Here is a tiny trained network, its code and every weight. The questions are about switching its units off for an input and a class, where a switched-off unit gives its printed mean instead of its output.

import numpy as np


def w(rows, s, z=0):
    codes = np.array(rows[::2]) - 128.0
    scale = np.full(codes.shape[1], s)
    scale[-1] = z or s
    return codes * scale


def f(y):
    return y / 2 * (1 + np.tanh(0.7978845608 * (y + 0.044715 * y**3)))


def log_softmax(a):
    a = a - a.max(-1, keepdims=True)
    return a - np.log(np.exp(a).sum(-1, keepdims=True))


def net(x, mask):
    res = np.array(x, float).reshape(1, 3) / 4 @ E
    y = f(res @ A[0][:, :-1].T + A[0][:, -1])
    res = res + np.where(mask, y, B[0][:, -1]) @ B[0][:, :-1]
    return log_softmax(res[-1] @ U[:, :-1].T + U[:, -1])


A, B = {}, {}
E = w([
[109,168,84,191,108,175,14],'x0',
[111,11,102,196,124,76,142],'x1',
[108,137,210,84,91,69,20],'x2',
],0.011)
A[0] = w([
[179,51,134,212,112,88,106,103],'N0',
[97,137,171,126,133,75,83,71],'N1',
[119,150,140,89,111,101,84,200],'N2',
[142,101,132,73,140,94,164,72],'N3',
[115,135,103,151,115,163,176,100],'N4',
[149,148,90,168,126,142,59,170],'N5',
[111,17,117,171,125,89,95,134],'N6',
[111,132,81,139,126,163,172,203],'N7',
[187,137,122,161,148,128,71,69],'N8',
[141,108,181,109,138,87,72,103],'N9',
[125,102,172,51,140,124,178,88],'N10',
[145,142,114,199,156,165,178,128],'N11',
[108,130,98,156,158,174,57,52],'N12',
[125,249,127,99,123,125,145,97],'N13',
[119,112,179,109,134,110,174,100],'N14',
[97,134,108,182,106,142,66,102],'N15',
[95,69,103,157,154,89,125,106],'N16',
[102,96,151,68,125,117,76,69],'N17',
[116,189,147,54,158,170,137,115],'N18',
[110,193,124,94,153,114,138,68],'N19',
[134,159,90,228,134,171,88,100],'N20',
[164,181,147,84,103,214,106,115],'N21',
[138,134,78,138,168,156,161,106],'N22',
[107,52,112,160,113,96,112,77],'N23',
[95,112,98,118,109,151,75,69],'N24',
[141,135,174,156,182,139,132,255],'N25',
[117,107,183,105,155,52,53,173],'N26',
[123,140,67,131,142,153,164,80],'N27',
[153,126,183,117,99,81,96,95],'N28',
[128,146,125,181,143,193,190,48],'N29',
[118,104,162,96,157,83,188,91],'N30',
[148,148,126,104,89,70,191,192],'N31',
],0.011,0.0083)
B[0] = w([
[121,191,131,173,170,139,143,206],'N0',
[208,142,87,120,114,123,154,176],'N1',
[88,113,135,109,114,170,120,224],'N2',
[188,125,135,156,121,47,127,172],'N3',
[178,142,114,103,111,137,140,168],'N4',
[84,71,172,109,126,98,135,218],'N5',
[82,203,145,155,161,167,131,234],'N6',
[75,108,120,78,107,193,95,222],'N7',
[171,136,106,135,128,69,134,145],'N8',
[190,139,76,100,105,140,148,195],'N9',
[150,96,142,152,130,35,124,201],'N10',
[155,127,93,83,101,164,139,204],'N11',
[181,116,135,148,131,36,145,173],'N12',
[133,195,117,181,171,132,140,212],'N13',
[156,102,135,128,131,66,137,177],'N14',
[144,88,145,128,122,56,127,193],'N15',
[144,187,121,149,156,138,116,185],'N16',
[210,129,80,143,104,122,151,170],'N17',
[114,183,130,178,164,135,134,213],'N18',
[178,172,112,166,144,93,134,153],'N19',
[150,86,153,120,121,40,119,207],'N20',
[118,175,137,178,169,136,140,218],'N21',
[177,129,87,108,111,150,126,183],'N22',
[165,183,127,189,163,121,153,183],'N23',
[202,127,125,134,124,74,130,150],'N24',
[38,102,167,106,124,177,106,220],'N25',
[114,103,91,77,103,204,127,255],'N26',
[189,130,85,146,84,128,145,170],'N27',
[203,126,88,116,101,140,134,186],'N28',
[255,152,85,131,106,123,143,178],'N29',
[155,104,138,145,121,39,110,201],'N30',
[80,88,169,115,129,119,101,219],'N31',
],0.025,0.01)
U = w([
[132,227,146,204,253,148,150,90],'0',
[198,123,73,69,106,179,150,72],'1',
[153,70,190,137,173,24,120,71],'2',
[36,94,181,85,173,200,92,255],'3',
],0.011,0.0051)

Each question gives the input, the list of numbers given to net, and the class t.
The units are the neurons (one row each of A and B). Each row of codes is followed by its name. A weight is (code - 128) times the scale printed after its matrix; where a second scale follows, it is the last column's (A, B and U).
mask holds one flag per neuron, in row order. A switched-off neuron (its flag False) gives its mean, the last column of its row in B, instead of its output. The means were averaged over made-up inputs and are rounded, as every weight is.
A unit's drop is (log p(t) with every unit on - log p(t) with that unit switched off) / (log p(t) with every unit on - log p(t) with every unit switched off).
The circuit of an input: a set's keep is (log p(t) with only the set's units on - log p(t) with every unit switched off) / (log p(t) with every unit on - log p(t) with every unit switched off). Starting from the 12 units with the biggest drops (on a tie, the unit counted first), units are removed one at a time, each time the one whose removal leaves the highest keep (on an exact tie, the one counted first), for as long as the keep stays at least 0.8.
circuit, biggest first: the units of the circuit, biggest drop first
k most important neurons: the k neurons with the biggest drops, biggest first
drop when u is switched off: that unit's drop, to one decimal
input [-8,8,-7], class 0: circuit, biggest first	(N6)
input [-1,5,5], class 0: 3 most important neurons	(N6, N0, N23)
input [-6,-5,-1], class 2: 2 most important neurons	(N10, N6)
input [-3,-6,7], class 1: 3 most important neurons	(N26, N28, N9)
input [4,2,-2], class 2: 2 most important neurons	(N26, N20)
input [-6,-5,6], class 1: 4 most important neurons	(N26, N9, N28, N20)
input [-6,7,7], class 0: 2 most important neurons	(N6, N0)
input [-7,-6,8], class 1: 2 most important neurons	(N26, N9)
input [-4,-2,2], class 2: 3 most important neurons	(N7, N10, N6)
input [-4,-3,-1], class 2: 3 most important neurons	(N26, N6, N10)
input [-6,-5,4], class 2: 3 most important neurons	(N10, N6, N0)
input [6,8,3], class 0: drop when N6 is switched off	2.0
input [-3,1,3], class 3: drop when N29 is switched off	0.2
input [3,7,6], class 0: drop when N0 is switched off	0.4
input [-1,3,0], class 3: most important neuron	(N13)
